gipad-notar: [-24,-237,-205,101,152,-9,226,125,150,-303,123,-173,165,-316,-220,-89,-23,130,102,24,-202,-97,-23,-286,24,24,-183,-57,46,-138]
lomed-vafi: [-13,-229,-172,87,-131,-2,139,35,-108,-187,23,-200,-46,-181,-92,34,-60,-30,13,-45,-209,34,-20,-174,-60,-3,-234,-102,21,-146]
zakeb-kuzo: [-224,-320,-299,199,-88,-110,158,269,60,-348,128,-212,-12,-401,-321,-25,-100,61,-37,-106,-321,79,14,-223,-13,126,-325,-99,2,-313]
zakeb-kuzo: [-38,87,-39,119,52,54,-36,27,54,-29,93,-52,-16,-28,24,17,147,-7,62,72,-30,-35,121,-20,143,-40,62,50,70,-67]
lomed-vafi: [-218,-52,22,92,172,116,-62,-7,-8,-235,-135,-137,87,-107,-161,17,58,-50,85,-40,-103,-72,45,37,138,100,-85,-138,40,17]
lomed-vafi: [198,-68,83,-146,-179,-80,14,-85,71,59,38,160,-71,84,-10,-79,-176,78,-151,-33,38,66,-152,23,-146,-134,75,83,40,59]
lomed-vafi: [-392,-77,-137,19,231,-27,97,22,71,270,-209,197,64,120,75,157,155,-100,-49,-155,95,-162,-65,-99,10,133,201,-108,250,-98]
lomed-vafi: [36,134,279,-200,182,128,185,-207,-130,117,37,88,49,116,3,-83,-8,-13,-154,46,-115,91,146,70,-2,-156,-12,147,-3,421]
rilo-kodas: [-149,-37,-178,99,-54,-35,-67,149,-33,-130,-138,-121,-86,-89,-31,71,102,-87,99,-76,109,-66,-21,-32,73,115,-19,-131,-28,-297]
zakeb-kuzo: [-125,-8,-33,162,-21,-79,-5,-16,283,-23,230,189,-35,-114,1,14,24,140,-55,65,-40,1,56,-39,34,-27,193,81,197,-150]
gipad-notar: [284,66,-119,-159,174,184,107,-7,83,177,-47,-28,159,133,13,-85,112,-93,278,141,12,8,41,-125,38,-156,-111,17,-10,25]
zakeb-kuzo: [126,91,-82,86,-36,79,-61,1,-29,17,27,-159,52,-49,8,-56,137,-52,151,89,-51,-26,107,-69,126,-40,-64,-43,11,-23]
lomed-vafi: [259,116,164,-17,3,-2,-43,-13,-54,71,385,4,-33,132,101,-24,-230,92,-247,222,-58,33,-78,148,-61,-62,-2,220,-206,155]
gipad-notar: [165,-137,-45,-96,109,-60,49,19,118,200,126,89,146,242,58,89,-171,82,-25,54,-12,19,-219,-59,-251,13,94,108,-14,137]
lomed-vafi: [-19,32,292,-132,353,147,18,-117,-62,-133,18,-24,107,145,-101,-37,-131,21,-203,57,-47,-121,-114,166,52,-22,44,80,-67,337]
zakeb-kuzo: [165,-69,106,-7,-137,-83,-63,45,-62,-102,148,-53,-47,-15,-26,-60,-237,113,-198,-5,-65,6,-142,81,-72,-7,-83,85,-133,82]
rilo-kodas: [27,-120,-153,17,-301,-31,-76,76,-86,-192,-185,-120,-215,-102,-73,-6,-21,-109,27,-124,79,-5,-110,-17,25,-21,-118,-155,-10,-345]
gipad-notar: [-351,-5,-68,119,70,21,29,65,-85,-154,-225,-89,-23,-211,-60,27,200,-82,82,-148,8,-95,147,-42,180,128,-69,-169,67,-143]
rilo-kodas: [-106,177,191,0,53,151,-70,-183,-143,-49,-35,-52,-62,37,-67,-33,83,-125,-125,51,-65,18,133,150,161,-59,50,-23,44,162]
zakeb-kuzo: [110,-54,21,52,-81,-68,-98,124,51,-219,238,-139,-45,-22,-179,-47,-159,104,-143,44,-120,83,-80,56,-27,-14,-10,138,-105,16]
rilo-kodas: [181,-4,238,-179,-83,-138,-105,-92,-24,167,12,143,41,246,34,-36,-223,116,-239,-72,87,37,-215,139,-215,-6,196,126,-53,361]
lomed-vafi: [-278,102,7,83,40,-91,114,56,-84,13,54,51,-75,-165,39,2,96,10,-156,-42,33,-41,142,-16,83,100,42,2,-13,-74]
rilo-kodas: [-382,184,48,99,40,206,-74,75,-69,-467,-118,-161,-274,-285,-347,-134,201,-208,-89,-34,-72,28,281,185,469,-55,-157,-93,7,-309]
gipad-notar: [-50,22,-39,16,42,57,30,-29,62,-165,36,-68,23,-147,-209,-101,16,-33,7,74,-73,34,53,-32,76,-8,-47,-78,9,-75]
zakeb-kuzo: [268,265,-95,175,168,330,-170,71,45,102,191,-144,-18,121,240,6,218,-139,238,331,-4,-199,134,63,405,-181,-119,84,-18,-237]
lomed-vafi: [-13,120,-90,95,-6,162,-11,33,51,-77,-20,-33,-23,-233,-28,-115,128,-87,209,106,-58,4,222,0,252,-45,-270,-114,-18,-252]
rilo-kodas: [141,52,412,-248,15,16,-19,-280,-132,147,-28,159,64,268,62,1,-210,64,-166,-18,-39,172,-33,221,-233,-70,82,139,-75,592]
rilo-kodas: [-268,244,205,-113,310,19,136,-60,-28,158,-79,125,152,27,-35,-46,228,11,14,-50,4,110,330,43,61,47,132,110,10,403]
zakeb-kuzo: [-116,8,77,-7,-19,-57,-2,-59,-5,43,-68,141,-93,53,118,69,27,20,-96,-81,129,-74,-40,47,-10,-2,177,21,90,-16]
lomed-vafi: [-17,-120,-163,92,-47,-101,28,141,-67,-81,65,-178,25,-58,-7,108,-30,23,71,-12,-44,38,-38,-106,-127,134,-66,-26,-112,-80]
gipad-notar: [268,108,140,-5,-119,34,12,-94,65,-209,324,-32,-75,-156,-112,-210,-131,121,-132,208,-109,77,58,49,65,-192,-53,135,-78,32]
lomed-vafi: [83,257,76,73,38,30,-179,81,-37,112,125,-22,-27,98,169,14,85,-5,30,128,109,-34,102,157,139,22,57,117,-147,20]
rilo-kodas: [-18,142,154,-61,29,-43,37,-121,-5,88,13,99,43,9,30,-60,77,61,-44,4,52,40,118,20,-14,-27,165,70,34,231]
zakeb-kuzo: [-14,-112,-299,66,-87,41,-113,111,56,-19,-245,-170,61,-16,-114,51,149,-150,333,-76,1,35,-8,-130,21,72,-97,-212,71,-231]
rilo-kodas: [216,-242,-28,-108,-97,-87,7,-69,64,54,-91,112,-9,207,194,151,-171,84,69,-63,165,-76,-326,-52,-285,-43,134,11,46,-23]
rilo-kodas: [27,-183,-39,11,-298,-105,-104,86,-76,-325,-125,-120,-198,-135,-128,-26,-164,9,-90,-158,62,-20,-200,44,-38,25,-95,-107,-72,-238]
gipad-notar: [-69,37,-95,7,154,-45,151,70,-60,46,-3,-150,181,-65,-53,-5,179,15,137,-13,-53,36,161,-186,-31,89,10,6,-33,165]
rilo-kodas: [-13,68,-215,237,54,71,9,88,209,-68,286,-52,57,-227,-12,2,93,24,232,258,-132,51,200,-98,121,29,-130,-22,-12,-296]
gipad-notar: [196,-27,76,-254,-45,59,93,-137,-236,157,-241,-57,54,186,34,-18,-28,-112,54,-85,13,90,-41,-24,-161,-79,-99,-42,-65,289]
rilo-kodas: [-19,35,18,43,-12,-213,-113,127,80,24,90,9,99,-27,-61,-57,-50,152,-108,-45,94,-42,-88,9,-59,163,177,47,-75,92]
gipad-notar: [2,-26,-80,-123,201,42,210,-48,11,228,-135,19,241,59,0,-14,142,-31,193,-35,-51,33,96,-203,-85,-2,-24,-33,83,220]
gipad-notar: [134,-396,-484,41,-136,-185,142,259,172,12,-105,-140,206,-142,-71,59,-9,84,408,-137,-60,62,-133,-418,-281,124,-195,-144,26,-242]
lomed-vafi: [-226,6,-176,-51,238,169,210,-51,4,113,-393,52,77,-65,48,-2,345,-193,258,-104,112,-200,121,-204,201,-32,-36,-222,236,-182]
zakeb-kuzo: [121,-273,-94,-155,-53,-230,98,97,-64,-40,-113,-126,180,27,-126,16,-200,112,27,-162,34,58,-264,-166,-380,170,-19,-59,-156,186]
zakeb-kuzo: [5,-74,-10,-73,-98,4,-90,4,-132,97,-233,-23,-66,199,75,120,-1,-114,36,-146,70,27,-95,58,-82,14,2,-46,6,29]
lomed-vafi: [328,54,152,-75,-330,-207,-160,6,-154,259,102,42,-47,208,234,27,-177,122,-105,-45,80,146,-83,119,-256,5,66,175,-186,287]
lomed-vafi: [-380,72,-79,90,210,19,117,44,69,-14,-26,72,7,-141,-64,27,187,-56,-13,-12,10,-55,160,-54,148,96,68,-64,104,-152]
gipad-notar: [-359,9,66,119,176,17,104,-44,86,-166,-24,87,37,-273,-97,-62,106,62,-70,-57,-69,-123,147,-30,188,61,21,-74,160,-37]
gipad-notar: [-56,-114,-142,-110,-124,-102,-1,6,-155,406,-410,43,94,234,177,185,125,-132,228,-267,105,104,-18,-111,-251,131,23,-136,68,144]
gipad-notar: [159,56,1,-78,32,111,-257,15,-119,130,-182,-106,-19,380,114,141,-1,-182,89,24,181,-68,-197,167,-10,24,77,-36,-104,17]
rilo-kodas: [585,263,278,-117,-366,144,-228,-329,-156,176,52,83,-166,175,331,-108,-117,-45,31,228,145,37,-11,244,13,-279,-41,43,-118,121]
zakeb-kuzo: [-166,-40,-229,45,214,85,231,67,-15,57,-68,-114,151,-102,-33,61,219,-97,253,13,-122,29,198,-235,29,60,-148,-92,50,-56]
lomed-vafi: [-127,-129,-256,28,263,201,179,71,180,-280,-62,-108,74,-208,-245,-39,84,-108,233,97,-93,-73,21,-171,153,-22,-214,-172,63,-361]
gipad-notar: [235,-118,-97,-15,-257,36,11,-2,6,28,-92,13,-78,-50,115,-28,-23,-9,189,-50,-35,43,3,-76,-20,-148,-225,-37,48,-152]
zakeb-kuzo: [-42,-52,49,151,-57,-82,-108,176,-34,-297,142,-169,-100,-123,-84,-23,-68,118,-174,-62,-63,-96,-53,63,119,35,-15,100,-66,-57]
rilo-kodas: [-116,153,-95,189,-31,112,147,42,7,-196,206,-113,-86,-429,-133,-183,179,-32,31,140,-225,54,379,-102,316,-93,-266,-29,24,-246]
zakeb-kuzo: [166,25,177,9,-274,-21,-171,-54,-52,-63,178,13,-177,37,-48,-80,-220,41,-277,27,-111,110,-64,196,0,-113,-40,110,-48,67]
gipad-notar: [-243,55,185,1,267,144,62,-132,-45,-113,24,34,-8,-12,-113,-36,-13,-53,-273,33,-93,-139,2,106,178,-20,52,-12,94,102]
rilo-kodas: [138,-191,1,-84,-47,-134,168,-112,-119,91,-171,-104,297,-76,24,-41,-6,135,171,-160,-88,7,-19,-265,-264,77,-57,-98,37,411]
zakeb-kuzo: [150,-131,15,-3,-91,-121,1,31,42,39,164,37,28,57,56,37,-199,141,-89,5,-52,37,-147,-17,-192,10,11,102,-48,83]
[380,19,137,-289,-114,73,-54,-193,-103,219,-123,61,16,327,66,-32,-160,-83,5,35,78,119,-164,100,-204,-149,-1,24,-82,263] : gipad-notar
[249,-24,-64,13,-85,99,-94,70,-53,-21,-52,-116,-9,-7,81,-53,-49,-45,135,42,9,-96,-76,15,93,-54,-243,-61,-98,-135] : rilo-kodas
[16,-28,146,-81,108,-126,1,-11,32,120,17,82,144,150,25,8,-55,150,-111,-90,31,-28,-91,5,-137,47,207,134,23,347] : zakeb-kuzo
[56,-398,-110,-106,-268,-192,-125,317,-221,-443,-251,-335,-134,-46,-320,-2,-378,-14,-171,-318,35,1,-458,54,-203,188,-273,-145,-308,-172] : zakeb-kuzo
[150,123,92,60,-165,-68,-70,-111,-52,209,225,46,-6,73,160,19,-34,63,-81,113,-56,108,79,40,-94,-29,98,108,-16,186] : lomed-vafi
[122,276,126,-51,110,163,-75,-232,187,280,53,311,22,151,236,-21,94,-37,126,244,173,-36,98,133,101,-136,169,34,88,-5] : zakeb-kuzo
[641,-115,182,-136,-312,-83,-345,-165,67,157,113,103,30,375,195,17,-460,147,-74,115,135,-8,-493,203,-339,-78,119,75,-130,208] : rilo-kodas
[21,25,22,220,-240,-26,-81,-25,42,-171,207,-38,-64,-315,-20,-93,-46,106,8,81,-180,71,169,19,98,-9,-168,-27,1,-106] : zakeb-kuzo
[-62,9,96,-97,16,-32,49,-5,-117,-100,-62,-3,-103,10,-50,-32,-59,-20,-203,-70,95,-61,-92,64,6,-3,50,9,-63,10] : zakeb-kuzo
[60,62,21,87,35,27,-81,12,71,39,73,57,-20,24,164,14,35,48,13,67,85,-163,-31,37,117,-34,72,47,40,-92] : zakeb-kuzo
[-450,38,-206,189,194,-156,116,356,22,-116,39,-116,92,-323,-140,21,193,49,82,-92,-33,21,249,-124,104,312,-96,-37,-129,-171] : rilo-kodas
[-109,345,189,57,255,273,-50,-101,29,-108,59,6,-39,-77,-35,-133,231,-89,8,184,-15,-92,295,167,428,-137,9,51,44,8] : lomed-vafi
[-208,-83,-229,70,95,14,224,120,-5,-220,17,-184,34,-286,-243,-38,105,-57,84,1,-153,58,143,-210,53,69,-184,-113,-12,-199] : zakeb-kuzo
[-1,197,221,-124,86,-69,-10,-105,-71,316,-112,182,84,178,197,-32,120,52,-77,-85,184,-74,58,63,-6,1,255,100,43,357] : gipad-notar
[-19,-144,-106,-141,-6,99,101,-96,-82,1,-287,-77,70,5,-179,-33,0,-173,100,-95,-79,64,-53,-108,-72,-11,-164,-219,67,13] : gipad-notar
[131,319,381,-106,142,303,-89,-228,-40,-50,43,83,-59,76,33,-149,34,-56,-23,188,-38,34,223,301,273,-240,-74,129,-50,239] : rilo-kodas
[-14,-13,142,-220,61,52,-8,-28,-150,-1,-397,-28,30,130,-73,-69,65,-82,13,-241,97,-46,-41,57,40,-40,-14,-42,16,239] : rilo-kodas
[-83,-213,-150,60,-48,-213,78,143,-57,-101,-94,-170,140,-138,-48,73,9,115,131,-178,-15,5,-48,-206,-200,208,-18,-79,-51,59] : gipad-notar
